Here is a tiny trained network, its code and every weight. The questions are about switching its units off for an input and a class, where a switched-off unit gives its printed mean instead of its output.

import numpy as np


def w(rows, s, z=0):
    codes = np.array(rows[::2]) - 128.0
    scale = np.full(codes.shape[1], s)
    scale[-1] = z or s
    return codes * scale


def f(y):
    return y / 2 * (1 + np.tanh(0.7978845608 * (y + 0.044715 * y**3)))


def log_softmax(a):
    a = a - a.max(-1, keepdims=True)
    return a - np.log(np.exp(a).sum(-1, keepdims=True))


def net(x, mask):
    res = np.array(x, float).reshape(1, 6) / 4 @ E
    y = f(res @ A[0][:, :-1].T + A[0][:, -1])
    res = res + np.where(mask, y, B[0][:, -1]) @ B[0][:, :-1]
    return log_softmax(res[-1] @ U[:, :-1].T + U[:, -1])


A, B = {}, {}
E = w([
[119,123,92,142,135,137,54,250],'x0',
[141,130,145,84,190,110,120,126],'x1',
[61,142,156,141,74,137,82,73],'x2',
[79,96,90,191,154,118,125,123],'x3',
[122,106,111,103,181,153,119,120],'x4',
[81,124,83,74,126,153,107,168],'x5',
],0.018)
A[0] = w([
[209,102,92,117,205,132,190,132,157],'neuron 0',
[90,162,108,42,116,169,91,108,2],'neuron 1',
[33,88,97,139,220,127,96,117,117],'neuron 2',
[169,122,166,130,146,149,138,45,21],'neuron 3',
[45,71,108,128,178,132,108,132,109],'neuron 4',
[178,100,84,62,247,124,172,116,227],'neuron 5',
[80,126,102,126,85,77,138,89,128],'neuron 6',
[219,164,198,54,246,48,118,134,189],'neuron 7',
],0.011,0.0057)
B[0] = w([
[95,100,117,91,113,97,119,96,222],'neuron 0',
[107,147,113,159,139,70,202,152,166],'neuron 1',
[60,101,220,131,166,191,137,102,190],'neuron 2',
[181,124,67,121,165,154,59,171,179],'neuron 3',
[61,89,117,160,150,254,141,151,177],'neuron 4',
[181,168,120,13,45,198,33,89,248],'neuron 5',
[57,146,137,155,86,117,120,83,165],'neuron 6',
[114,123,29,112,94,48,134,107,249],'neuron 7',
],0.012,0.02)
U = w([
[102,121,180,101,127,181,130,51,201],'0',
[105,81,115,184,202,145,135,224,108],'1',
[208,76,183,199,177,80,191,121,42],'2',
[108,113,107,163,114,7,168,50,164],'3',
[156,125,167,219,139,133,103,101,45],'4',
[133,115,72,93,122,122,76,179,199],'5',
[92,148,107,136,122,98,150,162,2],'6',
],0.015,0.0084)

Each question gives the input, the list of numbers given to net, and the class t.
The units are the neurons (one row each of A and B). Each row of codes is followed by its name. A weight is (code - 128) times the scale printed after its matrix; where a second scale follows, it is the last column's (A, B and U).
mask holds one flag per neuron, in row order. A switched-off neuron (its flag False) gives its mean, the last column of its row in B, instead of its output. The means were averaged over made-up inputs and are rounded, as every weight is.
A unit's drop is (log p(t) with every unit on - log p(t) with that unit switched off) / (log p(t) with every unit on - log p(t) with every unit switched off).
The circuit of an input: a set's keep is (log p(t) with only the set's units on - log p(t) with every unit switched off) / (log p(t) with every unit on - log p(t) with every unit switched off). Starting from all 8 units, units are removed one at a time, each time the one whose removal leaves the highest keep (on an exact tie, the one counted first), for as long as the keep stays at least 0.8.
units of the circuit, in order: the units of the circuit, biggest drop first
unit that matters most: the unit with the biggest drop
k most important neurons: the k neurons with the biggest drops, biggest first
drop of u: that unit's drop, to one decimal
input [3,2,-5,4,3,7], class 0: unit that matters most -> neuron 2
input [3,-7,0,-7,-2,-5], class 4: units of the circuit, in order -> [neuron 7; neuron 5]
input [0,-5,-4,-1,7,7], class 0: units of the circuit, in order -> [neuron 7; neuron 2]
input [8,3,8,-2,-1,-3], class 1: units of the circuit, in order -> [neuron 5; neuron 7]
input [-1,-7,0,-5,-2,-5], class 4: units of the circuit, in order -> [neuron 7; neuron 5; neuron 0]
input [-4,-6,1,3,6,-5], class 4: units of the circuit, in order -> [neuron 7; neuron 5; neuron 3]
input [-5,-4,4,2,1,-7], class 4: units of the circuit, in order -> [neuron 7; neuron 3; neuron 5]
input [-7,3,6,3,-3,-5], class 3: 2 most important neurons -> [neuron 5; neuron 2]
input [1,1,-3,3,-8,-2], class 3: 3 most important neurons -> [neuron 5; neuron 4; neuron 3]
input [-1,3,2,-8,1,-1], class 3: 4 most important neurons -> [neuron 7; neuron 5; neuron 4; neuron 1]
input [-1,-5,-4,7,-6,3], class 3: 4 most important neurons -> [neuron 5; neuron 3; neuron 6; neuron 2]
input [0,2,5,-1,0,7], class 1: units of the circuit, in order -> [neuron 5; neuron 1; neuron 7]
input [8,0,-6,4,8,2], class 0: 2 most important neurons -> [neuron 2; neuron 5]
input [-5,0,1,-3,-1,6], class 3: unit that matters most -> neuron 5
input [-6,7,0,6,2,-7], class 5: 2 most important neurons -> [neuron 3; neuron 5]
input [-4,-8,-5,-3,2,-2], class 5: 2 most important neurons -> [neuron 2; neuron 3]
input [-6,1,5,-4,1,-2], class 3: 4 most important neurons -> [neuron 5; neuron 2; neuron 4; neuron 6]
input [-8,-2,-5,7,-3,4], class 0: drop of neuron 7 -> 0.6
input [8,-4,-8,6,6,5], class 0: drop of neuron 2 -> 0.4
input [-5,8,-3,-8,4,0], class 5: drop of neuron 5 -> 1.1
input [5,-1,2,-3,8,8], class 1: unit that matters most -> neuron 1
input [-6,-7,2,1,1,6], class 3: 2 most important neurons -> [neuron 5; neuron 2]
